Here is a tiny trained network, its code and every weight. The questions are about switching its units off for an input and a class, where a switched-off unit gives its printed mean instead of its output.

import numpy as np


def w(rows, s, z=0):
    codes = np.array(rows[::2]) - 128.0
    scale = np.full(codes.shape[1], s)
    scale[-1] = z or s
    return codes * scale


def f(y):
    return y / 2 * (1 + np.tanh(0.7978845608 * (y + 0.044715 * y**3)))


def log_softmax(a):
    a = a - a.max(-1, keepdims=True)
    return a - np.log(np.exp(a).sum(-1, keepdims=True))


def net(x, mask):
    res = np.array(x, float).reshape(1, 5) / 4 @ E
    y = f(res @ A[0][:, :-1].T + A[0][:, -1])
    res = res + np.where(mask, y, B[0][:, -1]) @ B[0][:, :-1]
    return log_softmax(res[-1] @ U[:, :-1].T + U[:, -1])


A, B = {}, {}
E = w([
[193,102,255,130],'x0',
[16,99,166,205],'x1',
[131,124,127,128],'x2',
[96,47,128,66],'x3',
[84,208,170,49],'x4',
],0.0086)
A[0] = w([
[110,44,136,16,88],'N0',
[17,107,181,185,1],'N1',
[150,214,145,179,100],'N2',
[178,143,104,108,80],'N3',
[113,182,215,55,127],'N4',
[72,145,57,142,8],'N5',
[46,184,148,48,100],'N6',
[188,117,196,129,45],'N7',
[187,46,130,180,183],'N8',
[91,154,59,142,29],'N9',
[116,171,2,82,43],'N10',
[182,217,123,168,97],'N11',
[151,119,235,167,59],'N12',
[222,139,123,66,23],'N13',
[192,108,77,19,56],'N14',
[146,78,109,166,29],'N15',
[160,111,189,140,66],'N16',
],0.013,0.0066)
B[0] = w([
[9,114,90,151,206],'N0',
[210,66,191,204,199],'N1',
[71,100,85,148,191],'N2',
[137,96,171,191,158],'N3',
[168,180,52,126,222],'N4',
[151,61,130,62,179],'N5',
[182,145,73,167,220],'N6',
[134,94,133,49,195],'N7',
[143,221,49,127,254],'N8',
[153,73,110,40,172],'N9',
[154,106,158,75,229],'N10',
[43,87,130,169,202],'N11',
[127,54,99,66,213],'N12',
[165,84,155,163,199],'N13',
[146,88,175,206,221],'N14',
[174,151,79,137,142],'N15',
[111,80,128,60,174],'N16',
],0.012,0.0081)
U = w([
[157,60,125,50,107],'0',
[194,70,185,228,89],'1',
[131,125,117,138,250],'2',
[179,155,27,162,68],'3',
[12,77,89,180,112],'4',
[92,215,173,113,136],'5',
],0.011,0.018)

Each question gives the input, the list of numbers given to net, and the class t.
The units are the neurons (one row each of A and B). Each row of codes is followed by its name. A weight is (code - 128) times the scale printed after its matrix; where a second scale follows, it is the last column's (A, B and U).
mask holds one flag per neuron, in row order. A switched-off neuron (its flag False) gives its mean, the last column of its row in B, instead of its output. The means were averaged over made-up inputs and are rounded, as every weight is.
A unit's drop is (log p(t) with every unit on - log p(t) with that unit switched off) / (log p(t) with every unit on - log p(t) with every unit switched off).
The circuit of an input: a set's keep is (log p(t) with only the set's units on - log p(t) with every unit switched off) / (log p(t) with every unit on - log p(t) with every unit switched off). Starting from the 12 units with the biggest drops (on a tie, the unit counted first), units are removed one at a time, each time the one whose removal leaves the highest keep (on an exact tie, the one counted first), for as long as the keep stays at least 0.8.
circuit, biggest first: the units of the circuit, biggest drop first
most important unit: the unit with the biggest drop
k most important neurons: the k neurons with the biggest drops, biggest first
drop when u is switched off: that unit's drop, to one decimal
input [0,-3,-1,-5,3], class 4: circuit, biggest first => N11; N2
input [1,-3,3,8,-6], class 4: circuit, biggest first => N0
input [3,-2,4,-8,8], class 3: 3 most important neurons => N4; N6; N0
input [1,3,-5,-4,6], class 3: circuit, biggest first => N4; N6
input [3,-6,0,7,0], class 4: 2 most important neurons => N0; N1
input [6,-4,6,-8,-2], class 4: 3 most important neurons => N11; N2; N10
input [1,-1,3,-6,0], class 4: circuit, biggest first => N11; N2
input [7,7,-1,7,8], class 3: 2 most important neurons => N4; N6
input [-8,2,8,-8,7], class 0: circuit, biggest first => N9; N5
input [3,-4,3,4,-1], class 1: 2 most important neurons => N14; N13
input [-7,-8,-1,-4,-7], class 1: circuit, biggest first => N14; N3
input [2,1,2,5,-3], class 4: 4 most important neurons => N0; N4; N6; N10
input [1,5,-5,-2,-1], class 1: 2 most important neurons => N1; N0
input [0,-4,1,-7,-6], class 4: circuit, biggest first => N11
input [-8,5,-3,8,-3], class 0: 2 most important neurons => N5; N9
input [5,-8,-7,1,7], class 1: 2 most important neurons => N14; N13
input [0,5,-2,4,-6], class 3: 2 most important neurons => N8; N14
input [6,6,6,8,2], class 4: 2 most important neurons => N0; N10
input [4,-6,-4,-3,7], class 3: 3 most important neurons => N4; N1; N6
input [-1,-4,-2,-5,4], class 4: most important unit => N11
input [6,3,-6,-4,-5], class 0: 3 most important neurons => N12; N16; N7
input [-6,8,-5,7,5], class 1: 2 most important neurons => N1; N6
input [6,-5,2,-7,4], class 4: 3 most important neurons => N11; N2; N10
input [6,4,1,-3,-3], class 0: drop when N12 is switched off => 0.5
input [-1,8,7,-7,2], class 1: drop when N1 is switched off => 1.5
input [1,4,-1,-3,-8], class 3: drop when N8 is switched off => 0.5
input [8,4,-7,-5,-1], class 0: most important unit => N12
input [-7,5,-1,-7,1], class 0: drop when N9 is switched off => 0.4
